Below is a small trained network, with its code and all its weights. Each question gives an input and a target symbol and asks what happens when units are switched off, that is, made to give their printed mean instead of their output.

import numpy as np


def w(rows, s, z=0):
    codes = np.array(rows[::2]) - 128.0
    scale = np.full(codes.shape[1], s)
    scale[-1] = z or s
    return codes * scale


def norm(h):
    return h / np.sqrt((h * h).mean(-1, keepdims=True) + 1e-5)


def f(y):
    return np.maximum(y, 0)


def softmax(a):
    e = np.exp(a - a.max(-1, keepdims=True))
    return e / e.sum(-1, keepdims=True)


def log_softmax(a):
    a = a - a.max(-1, keepdims=True)
    return a - np.log(np.exp(a).sum(-1, keepdims=True))


def net(x, mask):
    ids = ['αβδεζηθμσψω'.index(c) for c in x.split()]
    T = len(ids)
    res = E[ids] + P[:T]
    u = 0
    for l in range(3):
        r = norm(res)
        for j in range(2):
            rows = slice(2 * j, 2 * j + 2)
            q, k, v = (r @ M[l][rows].T for M in (Q, K, V))
            z = softmax(np.where(np.tri(T) > 0, q @ k.T / 2**0.5, -1e9)) @ v
            o = O[l][rows]
            res = res + np.where(mask[u + j], z, o[:, -1]) @ o[:, :-1]
        u += 2
        y = f(norm(res) @ A[l][:, :-1].T + A[l][:, -1])
        res = res + np.where(mask[u : u + 4], y, B[l][:, -1]) @ B[l][:, :-1]
        u += 4
    return log_softmax(norm(res)[-1] @ U[:, :-1].T + U[:, -1])


Q, K, V, O, A, B = {}, {}, {}, {}, {}, {}
E = w([
[162,103,137,120,174,135,117,113,67],'α',
[136,133,139,113,142,85,152,137,133],'β',
[89,195,22,176,183,138,86,1,214],'δ',
[123,125,145,119,154,105,106,120,79],'ε',
[151,123,171,145,136,139,107,164,166],'ζ',
[166,159,148,134,145,141,131,164,118],'η',
[167,88,163,133,146,118,135,124,141],'θ',
[127,97,160,156,140,109,99,129,128],'μ',
[150,113,127,92,127,127,171,124,128],'σ',
[169,97,133,165,110,113,143,133,135],'ψ',
[133,88,168,55,101,202,148,105,137],'ω',
],0.023)
P = w([
[111,100,125,159,162,88,149,121,112],'0',
[178,107,124,127,71,71,82,125,133],'1',
[147,140,177,144,105,119,54,95,135],'2',
[118,161,163,175,160,113,98,103,119],'3',
[72,104,47,144,141,191,115,253,47],'4',
[128,32,57,111,185,112,191,196,160],'5',
[172,26,142,97,178,75,129,102,206],'6',
],0.014)
Q[0] = w([
[132,64,79,102,218,85,42,152,102],'L0H1',
[250,217,135,97,97,143,160,101,79],'L0H1',
[235,137,229,77,219,86,170,22,245],'L0H2',
[134,253,149,150,126,152,122,8,139],'L0H2',
],0.0063)
K[0] = w([
[156,153,82,153,190,143,84,83,146],'L0H1',
[164,131,254,175,117,82,101,129,69],'L0H1',
[60,235,124,155,248,160,149,12,206],'L0H2',
[37,139,50,163,152,114,210,172,145],'L0H2',
],0.0074)
V[0] = w([
[157,169,144,137,96,165,114,111,165],'L0H1',
[124,42,213,98,76,124,161,255,66],'L0H1',
[132,106,163,90,64,82,186,124,137],'L0H2',
[171,134,68,113,178,137,112,86,198],'L0H2',
],0.0064)
O[0] = w([
[116,105,159,132,149,104,97,86,99,78],'L0H1',
[195,166,1,89,195,150,143,131,78,255],'L0H1',
[196,187,117,132,215,182,146,28,155,129],'L0H2',
[71,85,130,160,183,242,198,183,158,180],'L0H2',
],0.0074,0.0023)
A[0] = w([
[154,130,157,136,103,107,177,96,101,148],'L0N1',
[110,118,143,63,102,168,179,113,113,163],'L0N2',
[102,163,146,115,88,101,189,156,156,3],'L0N3',
[28,159,73,172,81,120,96,63,251,137],'L0N4',
],0.011,0.0056)
B[0] = w([
[101,152,188,141,122,150,92,143,77,206],'L0N1',
[106,132,122,154,192,91,65,147,96,255],'L0N2',
[6,77,94,154,144,146,115,102,117,133],'L0N3',
[32,170,99,146,116,181,192,56,229,225],'L0N4',
],0.014,0.0033)
Q[1] = w([
[188,137,171,133,118,78,90,59,128],'L1H1',
[145,86,123,73,144,94,157,116,174],'L1H1',
[93,165,205,195,119,162,66,140,82],'L1H2',
[164,82,249,93,145,75,92,139,160],'L1H2',
],0.016)
K[1] = w([
[121,114,163,198,248,95,130,233,82],'L1H1',
[89,179,200,164,142,158,68,80,143],'L1H1',
[85,76,57,114,123,105,233,175,152],'L1H2',
[5,171,129,235,197,167,155,106,149],'L1H2',
],0.012)
V[1] = w([
[176,44,157,92,208,99,127,158,210],'L1H1',
[128,100,122,157,143,196,1,145,104],'L1H1',
[161,73,89,195,80,157,139,73,53],'L1H2',
[175,129,141,46,112,227,228,202,77],'L1H2',
],0.0093)
O[1] = w([
[99,111,187,176,118,202,176,152,44,252],'L1H1',
[108,92,77,182,69,137,101,87,70,254],'L1H1',
[8,142,127,141,118,124,108,82,187,127],'L1H2',
[140,101,150,188,199,131,64,173,219,14],'L1H2',
],0.013,0.0043)
A[1] = w([
[179,49,5,83,167,180,173,142,178,163],'L1N1',
[95,146,159,88,1,234,171,170,238,2],'L1N2',
[64,174,112,108,152,20,235,161,176,140],'L1N3',
[80,168,210,77,105,147,228,139,127,89],'L1N4',
],0.0084,0.0076)
B[1] = w([
[108,167,124,143,179,105,151,136,106,254],'L1N1',
[166,102,101,102,123,6,119,122,149,160],'L1N2',
[125,120,141,163,126,173,60,134,138,197],'L1N3',
[146,117,145,130,92,109,98,132,120,204],'L1N4',
],0.021,0.0049)
Q[2] = w([
[137,74,57,191,201,116,17,118,9],'L2H1',
[133,107,119,53,193,146,87,2,113],'L2H1',
[83,98,37,32,125,183,235,142,153],'L2H2',
[122,147,36,181,118,127,190,101,141],'L2H2',
],0.0092)
K[2] = w([
[85,1,15,62,181,65,209,173,101],'L2H1',
[143,35,181,80,176,16,58,119,45],'L2H1',
[248,139,218,130,46,87,38,75,79],'L2H2',
[161,133,163,65,180,144,76,72,121],'L2H2',
],0.0096)
V[2] = w([
[53,116,123,140,173,97,193,63,144],'L2H1',
[128,203,164,106,134,214,144,76,153],'L2H1',
[111,197,5,156,138,136,176,202,145],'L2H2',
[159,199,183,229,71,91,142,109,151],'L2H2',
],0.013)
O[2] = w([
[147,203,185,184,101,245,91,144,186,232],'L2H1',
[212,134,87,93,111,120,195,33,139,51],'L2H1',
[71,238,110,254,162,93,184,173,48,1],'L2H2',
[23,111,169,94,164,53,172,80,159,179],'L2H2',
],0.0098,0.0046)
A[2] = w([
[85,136,100,79,156,135,67,68,81,254],'L2N1',
[151,154,106,165,77,137,227,101,202,72],'L2N2',
[144,172,78,150,109,165,106,4,184,64],'L2N3',
[166,114,159,80,148,109,170,191,61,42],'L2N4',
],0.014,0.007)
B[2] = w([
[168,139,135,151,99,92,162,142,191,249],'L2N1',
[182,6,95,180,217,88,93,142,145,146],'L2N2',
[76,91,25,140,221,113,76,31,111,155],'L2N3',
[95,59,149,80,174,144,79,98,113,179],'L2N4',
],0.014,0.013)
U = w([
[219,91,60,185,138,126,92,126,87,56],'α',
[159,170,149,1,209,115,115,147,126,180],'β',
[69,166,86,114,168,131,113,42,127,161],'δ',
[69,157,100,150,182,46,99,207,68,115],'ε',
[59,74,151,114,156,149,115,122,10,98],'ζ',
[111,117,168,171,144,81,154,111,124,59],'η',
[180,159,116,105,105,40,134,177,171,123],'θ',
[180,233,160,152,205,161,207,120,120,202],'μ',
[152,83,221,154,148,200,248,136,190,59],'σ',
[41,137,153,122,99,175,42,186,150,70],'ψ',
[81,210,139,89,80,127,207,100,71,255],'ω',
],0.0079,0.0053)

Each question gives the input, a string of symbols that net reads in full, and the target symbol t.
The units are the heads (2 rows each of Q, K, V and O) and the neurons (one row each of A and B). Each row of codes is followed by its name. A weight is (code - 128) times the scale printed after its matrix; where a second scale follows, it is the last column's (O, A, B and U).
mask holds one flag per unit, layer by layer, with each layer's heads first. A switched-off unit (its flag False) gives its mean, the last column of its rows in O or B, instead of its output. The means were averaged over made-up inputs and are rounded, as every weight is.
A unit's drop is (log p(t) with every unit on - log p(t) with that unit switched off) / (log p(t) with every unit on - log p(t) with every unit switched off).
The circuit of an input: a set's keep is (log p(t) with only the set's units on - log p(t) with every unit switched off) / (log p(t) with every unit on - log p(t) with every unit switched off). Starting from the 12 units with the biggest drops (on a tie, the unit counted first), units are removed one at a time, each time the one whose removal leaves the highest keep (on an exact tie, the one counted first), for as long as the keep stays at least 0.8.
circuit, biggest first: the units of the circuit, biggest drop first
unit that matters most: the unit with the biggest drop
k most important neurons: the k neurons with the biggest drops, biggest first
k most important neurons of layer l: the k neurons of layer l with the biggest drops, biggest first
heads that matter: for each layer, one digit per head in row order, 1 if its drop is at least 0.15 and else 0, layers parted by /
input ω ψ ψ α η σ ε, target ψ: unit that matters most -> L2H1
input ψ η ζ ω, target δ: heads that matter -> 00 / 01 / 10
input β σ ψ, target β: heads that matter -> 00 / 10 / 00
input η ω θ ζ, target ε: heads that matter -> 01 / 00 / 11
input ε ζ ζ μ σ μ, target ζ: circuit, biggest first -> (L1H2; L2N4)
input ω ζ α, target α: circuit, biggest first -> (L2H2; L0H1)
input δ α η σ σ, target ε: 3 most important neurons -> (L0N2; L1N3; L0N4)
input μ η σ μ β σ, target μ: circuit, biggest first -> (L1N1; L2H1)
input ζ σ σ ε ω, target μ: heads that matter -> 11 / 10 / 00
input η θ α, target ε: circuit, biggest first -> (L2H2; L2H1)
input ζ α θ ω σ, target ψ: 2 most important neurons -> (L0N2; L0N4)
input η ω β μ η, target α: heads that matter -> 11 / 10 / 01
input ψ β η, target δ: heads that matter -> 00 / 01 / 00
input ζ ψ α α β β, target ψ: most important neuron of layer 0 -> (L0N4)
input α ζ β σ ζ, target ζ: heads that matter -> 00 / 10 / 00
input α ζ μ σ μ ζ, target ω: heads that matter -> 10 / 11 / 00
input α μ ψ η, target ψ: circuit, biggest first -> (L1H2; L2H1; L0H2)
input σ σ α σ η ζ, target ψ: circuit, biggest first -> (L2H1; L1H2)
input ω ω μ η ω σ, target ω: heads that matter -> 00 / 11 / 00
input η ζ ζ μ ζ η α, target ω: circuit, biggest first -> (L1H2)
input β δ α η ω, target β: circuit, biggest first -> (L0N4; L1H1)
input ω σ δ μ θ ε ω, target β: 2 most important neurons -> (L0N4; L1N1)
input ω ω ω, target α: circuit, biggest first -> (L0N2; L0H1; L2H2)
